Below is a small trained network, with its code and all its weights. Each question gives an input and a class and asks what happens when units are switched off, that is, made to give their printed mean instead of their output.

import numpy as np


def w(rows, s, z=0):
    codes = np.array(rows[::2]) - 128.0
    scale = np.full(codes.shape[1], s)
    scale[-1] = z or s
    return codes * scale


def f(y):
    return y / 2 * (1 + np.tanh(0.7978845608 * (y + 0.044715 * y**3)))


def log_softmax(a):
    a = a - a.max(-1, keepdims=True)
    return a - np.log(np.exp(a).sum(-1, keepdims=True))


def net(x, mask):
    res = np.array(x, float).reshape(1, 8) / 4 @ E
    y = f(res @ A[0][:, :-1].T + A[0][:, -1])
    res = res + np.where(mask, y, B[0][:, -1]) @ B[0][:, :-1]
    return log_softmax(res[-1] @ U[:, :-1].T + U[:, -1])


A, B = {}, {}
E = w([
[85,231,83,124,152,213,32,148,84,120,115,102],'x0',
[125,117,135,115,138,134,116,130,135,114,129,119],'x1',
[186,130,100,205,143,83,130,249,149,105,122,73],'x2',
[140,120,102,130,136,114,110,108,121,109,126,127],'x3',
[151,176,115,70,167,124,207,130,66,85,67,155],'x4',
[123,120,131,126,157,141,121,121,141,115,135,117],'x5',
[142,134,144,132,145,139,123,129,134,124,140,137],'x6',
[115,131,132,147,147,141,146,125,136,139,126,124],'x7',
],0.013)
A[0] = w([
[152,87,100,148,123,109,88,203,140,165,136,136,105],'N0',
[116,115,90,196,109,146,95,186,147,149,197,94,89],'N1',
[115,198,125,143,114,169,111,95,111,106,108,148,66],'N2',
[73,125,130,103,97,175,85,39,122,163,163,166,51],'N3',
[118,93,131,80,139,142,168,98,87,133,130,185,115],'N4',
[190,40,153,150,114,54,170,99,215,154,115,123,165],'N5',
[115,60,145,164,88,128,80,86,154,179,180,140,79],'N6',
[106,95,165,123,89,106,90,104,179,165,142,106,106],'N7',
[135,138,73,124,179,142,93,232,107,135,92,141,88],'N8',
[141,52,151,104,135,100,200,89,133,133,147,190,122],'N9',
[163,135,88,141,148,88,176,238,167,76,140,112,34],'N10',
[178,52,100,104,134,60,163,145,254,179,155,139,4],'N11',
],0.0084,0.011)
B[0] = w([
[98,131,142,142,116,115,106,103,179,93,162,132,170],'N0',
[81,101,159,203,114,63,131,67,141,63,174,53,190],'N1',
[74,124,152,115,183,138,130,111,154,133,50,165,169],'N2',
[196,105,126,154,135,206,105,171,30,166,116,53,209],'N3',
[78,127,126,115,139,92,179,72,187,97,140,178,191],'N4',
[171,182,95,99,173,159,73,164,99,204,94,183,250],'N5',
[118,247,94,114,182,212,63,135,156,178,60,122,183],'N6',
[182,107,132,94,98,162,125,173,152,146,109,151,170],'N7',
[99,122,183,163,44,99,147,153,109,127,156,82,189],'N8',
[46,108,167,139,117,38,175,54,168,79,163,145,220],'N9',
[153,223,87,89,177,191,77,129,148,198,55,141,187],'N10',
[204,86,197,158,101,133,93,171,63,119,123,75,183],'N11',
],0.011,0.013)
U = w([
[148,180,77,36,189,143,108,125,197,182,75,205,103],'0',
[194,107,146,168,140,136,100,197,65,158,123,102,253],'1',
[110,59,185,182,91,2,167,103,210,49,222,141,5],'2',
],0.0096,0.0026)

Each question gives the input, the list of numbers given to net, and the class t.
The units are the neurons (one row each of A and B). Each row of codes is followed by its name. A weight is (code - 128) times the scale printed after its matrix; where a second scale follows, it is the last column's (A, B and U).
mask holds one flag per neuron, in row order. A switched-off neuron (its flag False) gives its mean, the last column of its row in B, instead of its output. The means were averaged over made-up inputs and are rounded, as every weight is.
A unit's drop is (log p(t) with every unit on - log p(t) with that unit switched off) / (log p(t) with every unit on - log p(t) with every unit switched off).
unit that matters most: the unit with the biggest drop
top k neurons: the k neurons with the biggest drops, biggest first
drop when u is switched off: that unit's drop, to one decimal
input [1,-3,-6,1,-2,-1,-3,-4], class 1: unit that matters most	N3
input [-8,2,1,0,0,6,1,4], class 1: top 2 neurons	[N11, N5]
input [-6,-1,-2,5,2,-1,5,1], class 2: top 2 neurons	[N9, N10]
input [-5,7,4,8,2,4,6,4], class 0: top 2 neurons	[N10, N5]
input [8,7,1,4,2,5,3,-5], class 1: top 2 neurons	[N8, N9]
input [1,1,1,-6,-1,2,-3,-3], class 2: top 4 neurons	[N5, N3, N10, N6]
input [-2,-8,8,7,1,8,-1,-6], class 0: top 4 neurons	[N10, N3, N5, N0]
input [-8,8,-7,-2,-4,-3,-1,-1], class 0: top 2 neurons	[N5, N6]
input [-3,3,-2,4,-7,3,-5,-8], class 0: top 2 neurons	[N6, N5]
input [0,2,8,0,4,-3,-8,-5], class 0: top 3 neurons	[N10, N3, N11]
input [-2,-6,4,-8,1,1,4,-3], class 0: top 2 neurons	[N3, N10]
input [0,5,6,-5,4,6,-2,3], class 0: top 3 neurons	[N10, N3, N11]
input [-8,6,-1,4,-7,-2,4,-8], class 0: top 2 neurons	[N6, N5]
input [5,8,-6,6,0,-1,8,-8], class 1: unit that matters most	N3
input [6,0,-8,-3,0,-7,4,1], class 1: drop when N3 is switched off	1.8
input [-1,-3,-1,6,4,1,-2,-5], class 2: drop when N6 is switched off	0.2
input [-4,-7,7,4,6,-3,5,4], class 0: drop when N10 is switched off	0.9
